Below is a small trained network, with its code and all its weights. Each question gives an input and a class and asks what happens when units are switched off, that is, made to give their printed mean instead of their output.

import numpy as np


def w(rows, s, z=0):
    codes = np.array(rows[::2]) - 128.0
    scale = np.full(codes.shape[1], s)
    scale[-1] = z or s
    return codes * scale


def norm(h):
    return h / np.sqrt((h * h).mean(-1, keepdims=True) + 1e-5)


def f(y):
    return y / 2 * (1 + np.tanh(0.7978845608 * (y + 0.044715 * y**3)))


def log_softmax(a):
    a = a - a.max(-1, keepdims=True)
    return a - np.log(np.exp(a).sum(-1, keepdims=True))


def net(x, mask):
    res = np.array(x, float).reshape(1, 3) / 4 @ E
    u = 0
    for l in range(3):
        y = f(norm(res) @ A[l][:, :-1].T + A[l][:, -1])
        res = res + np.where(mask[u : u + 10], y, B[l][:, -1]) @ B[l][:, :-1]
        u += 10
    return log_softmax(norm(res)[-1] @ U[:, :-1].T + U[:, -1])


A, B = {}, {}
E = w([
[97,8,51,61,88,205,138],'x0',
[5,197,172,137,196,167,117],'x1',
[187,198,117,122,128,75,28],'x2',
],0.0031)
A[0] = w([
[116,99,125,148,114,128,151,213],'0.n1',
[123,80,50,85,80,183,139,143],'0.n2',
[186,58,147,153,99,95,108,92],'0.n3',
[156,145,137,185,148,140,145,42],'0.n4',
[154,150,32,149,144,84,57,17],'0.n5',
[73,189,88,107,118,128,2,122],'0.n6',
[170,134,106,129,65,140,102,163],'0.n7',
[93,86,114,152,172,203,189,164],'0.n8',
[127,79,112,145,66,141,194,121],'0.n9',
[106,169,198,179,122,145,87,255],'0.n10',
],0.0049,0.00071)
B[0] = w([
[78,168,114,59,121,25,113,148],'0.n1',
[174,207,137,104,119,97,175,251],'0.n2',
[116,114,108,114,214,140,139,181],'0.n3',
[92,151,94,164,25,252,169,140],'0.n4',
[57,110,91,142,149,165,167,182],'0.n5',
[31,98,82,137,182,77,29,251],'0.n6',
[132,181,113,111,184,178,152,167],'0.n7',
[110,158,91,159,98,91,53,215],'0.n8',
[159,100,202,165,152,66,68,191],'0.n9',
[197,222,112,98,206,142,136,241],'0.n10',
],0.0032,0.0023)
A[1] = w([
[99,82,74,170,71,126,164,125],'1.n1',
[89,75,62,37,23,146,96,200],'1.n2',
[110,253,209,59,201,101,140,231],'1.n3',
[175,141,98,197,133,162,89,2],'1.n4',
[246,88,68,152,137,131,153,153],'1.n5',
[136,114,135,52,83,163,193,255],'1.n6',
[84,143,59,189,143,136,82,141],'1.n7',
[109,36,232,209,144,112,181,89],'1.n8',
[31,179,190,163,157,177,106,247],'1.n9',
[122,157,171,97,177,210,129,51],'1.n10',
],0.0039,0.00081)
B[1] = w([
[134,158,138,174,105,102,59,128],'1.n1',
[58,207,212,119,159,133,136,184],'1.n2',
[168,116,142,73,104,135,107,255],'1.n3',
[152,166,126,148,96,108,157,127],'1.n4',
[118,164,141,91,197,187,150,186],'1.n5',
[93,169,174,61,156,62,40,143],'1.n6',
[98,145,99,116,200,114,153,165],'1.n7',
[121,119,106,217,16,86,84,135],'1.n8',
[254,84,25,133,120,143,191,225],'1.n9',
[192,149,141,126,126,118,151,133],'1.n10',
],0.004,0.0034)
A[2] = w([
[54,239,235,66,136,59,10,117],'2.n1',
[235,212,14,221,192,88,153,178],'2.n2',
[255,220,164,169,126,143,134,89],'2.n3',
[95,162,101,135,200,65,15,125],'2.n4',
[14,101,186,237,63,122,70,147],'2.n5',
[148,120,106,20,204,239,120,251],'2.n6',
[60,30,161,185,152,82,206,161],'2.n7',
[149,74,70,163,50,204,216,110],'2.n8',
[75,115,101,248,91,144,242,131],'2.n9',
[180,25,213,106,48,36,173,108],'2.n10',
],0.0035,0.0015)
B[2] = w([
[107,67,115,117,59,168,150,184],'2.n1',
[44,116,136,119,97,166,172,254],'2.n2',
[66,158,183,159,169,175,184,203],'2.n3',
[101,4,59,143,84,159,140,180],'2.n4',
[202,157,233,182,98,15,75,130],'2.n5',
[166,127,165,218,131,41,93,223],'2.n6',
[206,231,75,172,74,164,139,124],'2.n7',
[157,106,132,101,83,156,51,121],'2.n8',
[205,102,59,102,103,150,84,128],'2.n9',
[66,180,100,195,216,167,154,146],'2.n10',
],0.004,0.0046)
U = w([
[185,145,177,246,16,67,57,143],'0',
[244,68,215,43,221,40,103,123],'1',
[34,36,16,90,206,125,46,167],'2',
[191,104,169,97,95,182,82,9],'3',
[197,98,192,103,106,216,48,1],'4',
[23,72,229,47,8,96,70,124],'5',
[104,223,174,184,210,213,241,174],'6',
[228,99,24,135,19,253,125,105],'7',
],0.0079,0.008)

Each question gives the input, the list of numbers given to net, and the class t.
The units are the neurons (one row each of A and B). Each row of codes is followed by its name. A weight is (code - 128) times the scale printed after its matrix; where a second scale follows, it is the last column's (A, B and U).
mask holds one flag per neuron, layer by layer. A switched-off neuron (its flag False) gives its mean, the last column of its row in B, instead of its output. The means were averaged over made-up inputs and are rounded, as every weight is.
A unit's drop is (log p(t) with every unit on - log p(t) with that unit switched off) / (log p(t) with every unit on - log p(t) with every unit switched off).
The circuit of an input: a set's keep is (log p(t) with only the set's units on - log p(t) with every unit switched off) / (log p(t) with every unit on - log p(t) with every unit switched off). Starting from the 12 units with the biggest drops (on a tie, the unit counted first), units are removed one at a time, each time the one whose removal leaves the highest keep (on an exact tie, the one counted first), for as long as the keep stays at least 0.8.
units of the circuit, in order: the units of the circuit, biggest drop first
unit that matters most: the unit with the biggest drop
top k neurons: the k neurons with the biggest drops, biggest first
k most important neurons of layer l: the k neurons of layer l with the biggest drops, biggest first
input [-3,1,4], class 2: units of the circuit, in order -> [0.n6 2.n4]
input [2,6,-2], class 2: top 2 neurons -> [0.n8 1.n7]
input [7,-1,-8], class 5: unit that matters most -> 1.n6
input [-2,-3,-3], class 0: units of the circuit, in order -> [0.n10 1.n8]
input [-5,-2,-6], class 0: top 3 neurons -> [1.n8 0.n2 2.n5]
input [5,-7,-5], class 1: units of the circuit, in order -> [2.n2 1.n6 2.n4 0.n2]
input [1,-6,2], class 1: units of the circuit, in order -> [2.n6 1.n5 1.n9]
input [3,-4,-2], class 1: 3 most important neurons of layer 0 -> [0.n2 0.n6 0.n3]
input [5,-3,-3], class 5: top 3 neurons -> [1.n9 1.n2 1.n6]
input [1,8,-3], class 2: top 2 neurons -> [0.n8 2.n3]
input [2,-8,-2], class 1: top 3 neurons -> [0.n3 1.n5 2.n2]
input [3,5,-6], class 7: top 2 neurons -> [1.n9 2.n9]
input [2,4,-6], class 7: top 4 neurons -> [1.n9 2.n9 2.n6 2.n7]
input [-8,-3,8], class 6: top neuron -> [2.n3]
input [2,-5,-2], class 1: 4 most important neurons of layer 0 -> [0.n3 0.n7 0.n2 0.n1]
input [8,-1,4], class 5: top 2 neurons -> [1.n2 1.n9]
input [-3,8,5], class 2: top 2 neurons -> [0.n6 2.n4]
input [1,-6,6], class 6: 4 most important neurons of layer 0 -> [0.n7 0.n6 0.n8 0.n5]
input [6,5,-5], class 5: top 2 neurons -> [1.n2 1.n6]
input [-1,-4,-1], class 6: unit that matters most -> 0.n9
input [8,-4,-7], class 5: 3 most important neurons of layer 1 -> [1.n6 1.n2 1.n9]
